 78 149 121 113
100 160 161  87
 78 150 122 112
out 78

 99  64  75  55
 54  40  39 150
101  59  75  53
out 99

 87  73 145  44
 77  72 108  98
 89  48  88 156
out 87

57 46 84 75
54 44 83 74
56 46 83 75
out 57

103 144 137  52 161  87
158  87  48  78 159  79
162  93  59  48 104 125
out 103

 41 120 144  98
 31 124  67 113
 96  92  62 155
out 41

112 162 167  88
149 165  26 168
 24 159  97 112
out 112
---
150,81,134,154,61,89 Answer: 134
32,75,167,128 Answer: 167
164,123,56,118,106 Answer: 56
140,111,158,161 Answer: 158
92,101,95,117,154,96,93 Answer: 95
138,82,154,53,108 Answer: 154
120,42,95,81,98,102 Answer: 95
---
Q: [27, 64, 110, 91]
A: 110, 91

Q:
[[54, 137, 154, 70, 51, 84],
 [159, 88, 59, 97, 122, 136]]
A: 159, 154

Q: [96, 71, 155, 93, 159, 157]
A: 159, 157

Q: [140, 169, 78, 127, 150, 107]
A: 169, 150

Q: [26, 116, 67, 77, 28, 85]
A: 116, 85

Q:
[[100, 113, 125, 113, 93, 118, 116],
 [43, 127, 103, 97, 72, 117, 98],
 [112, 72, 115, 112, 108, 122, 108]]
A: 127, 125
---
 74   92   93   98
135  137   31  102
gives 98, 135

121  139  128  147  125  153  163
127  115  123  119  113  133  141
gives 163, 127

114   76  162   42 gives 42, 114

124  141  128  110  166   28
117  113  167  110  150  122
 35  155   55   82  166   66
gives 28, 35

 63   79  162  118  116 gives 116, 63

104  175  141   62 gives 62, 104
---
Q:  59  55  53  38  97  35 108
A: 97

Q:
106  73  79 133
118  65  79 173
A: 65

Q: 87 67 70 82 97 44
A: 82

Q:
 85  80 135 167 144
 80  40  39 141  98
 86  90  88  25  88
A: 88

Q: 124 169 146 155
A: 169

Q:
174 114 111 111
165 157 105 105
165 125 117 117
A: 125

Q:
 64  42  92  58 107
138 131 157  81 110
A: 157
---
Q:
161 131  53 100 142
 85 103 122  60 121
129 134  71 128  87
A: 129

Q:
 92  98  89 123 117  92
 78  66  66 155 146  60
 87  89  84 138 130  83
A: 87

Q:
 69  74 154 103  80  76
 84 101 125 121  91 106
115 115  56  96 119  90
A: 115

Q:
 95 124 122 107  97 123  54
101 144  99  95 119 116  78
 98 169 107  91  73 106  52
A: 98

Q:
 80  80 101  39
 96 140  92  68
109 129 115  95
A: 109

Q:
155  85 168  95  70 111
 90  98 168 104  91  92
 98  98 168 103  92  95
A: 98
---
158 156 145  40  52  67  56 ⇒ 158, 156

 44  47  41  40
 48  52  44  39
165 152 155 169
⇒ 169, 165

163 156 124  80  32  95 ⇒ 163, 156

 94  84 124  44  53  70 154 ⇒ 154, 124

 48  45 159 151 ⇒ 159, 151

154 120  88 101
156 122  86 101
⇒ 156, 154

 33 128 141  59 ⇒ 141, 128

 66 117 137 149
 30 129 129 125
⇒ 149, 137
---
[[33, 50, 55, 38, 54], [53, 58, 56, 47, 59], [48, 49, 58, 42, 54]] ⇒ 48
[99, 29, 122, 102] ⇒ 99
[166, 142, 147, 68, 39, 76, 91] ⇒ 166
[[106, 104, 118, 66], [110, 79, 82, 118], [88, 114, 131, 32]] ⇒ 88
[69, 79, 98, 27, 79, 93] ⇒ 69
[89, 169, 62, 117, 80, 99] ⇒ 89
[[128, 128, 70, 52], [74, 31, 109, 176]] ⇒ 74
[26, 59, 39, 42, 24] ⇒ 26
[[35, 58, 84, 110], [164, 141, 116, 90], [28, 47, 81, 111]] ⇒ 28
---
142  44  51  45  37
152  53  55  44  47
153  54  53  50  45
⇒ 153, 37

 82  67  86 156 130 125  74 ⇒ 156, 67

 62  60 134 144 126 119 169
 66  49 131 157  95 120 154
 64  55 125 153 108 116 164
⇒ 169, 49

167 158 163 174 159 159 162
 51  55  52  45  54  57  54
⇒ 174, 45

123 156 133 134
 84  48  59  56
⇒ 156, 48

130 104 174 135 151 ⇒ 174, 104
---
array([ 37, 107,  95, 162]) -> 162, 107

array([[ 82,  92,  63, 112,  82,  80, 128],
       [ 90,  89, 102,  35,  82,  94, 113]]) -> 128, 113

array([[126,  48, 104, 117, 147, 148],
       [ 96,  35,  68,  87, 169, 157]]) -> 169, 157

array([ 86, 151,  67, 137,  27, 107]) -> 151, 137

array([ 87,  90,  97, 141, 152, 164]) -> 164, 152

array([ 60, 140,  40, 142]) -> 142, 140
---
162  85 166 158
 88 158  94 105
161  74 163 154
=> 158

115  85  84  89  97
 32 108 105 160 101
 95 152 152  83 143
=> 97

 54 134  49  68  62
 70 139  68 101  81
103 105 172  68  85
=> 62

113 101 146 101  99
 99 100 102  99 102
103 100 157 101 104
=> 99

 72 126 173 105
 89  85  85  47
 40  82  63 116
=> 105

 49 154  35 130
 62 151  54 137
155 114  78  95
=> 130

 52 110 100 172  69  78
142  79 133  57 107 101
 84 135  68 147 117 122
=> 78

 50  52 169 162
 85  82 121 117
142 147  40  49
=> 162
---
Q:
[[160, 106, 103, 155, 106, 160, 31],
 [120, 108, 92, 135, 96, 129, 110],
 [131, 94, 100, 115, 80, 143, 99]]
A: 143

Q: [105, 107, 139, 92, 174]
A: 92

Q: [73, 63, 85, 49, 100, 28]
A: 100

Q:
[[100, 126, 69, 76, 75, 109],
 [99, 76, 108, 109, 42, 121]]
A: 42

Q: [91, 173, 94, 86]
A: 94

Q:
[[97, 155, 97, 99, 94],
 [103, 110, 100, 102, 93]]
A: 102

Q:
[[99, 99, 97, 98, 97, 99],
 [79, 95, 54, 54, 41, 108]]
A: 41

Q: [98, 56, 75, 67, 167, 105]
A: 167
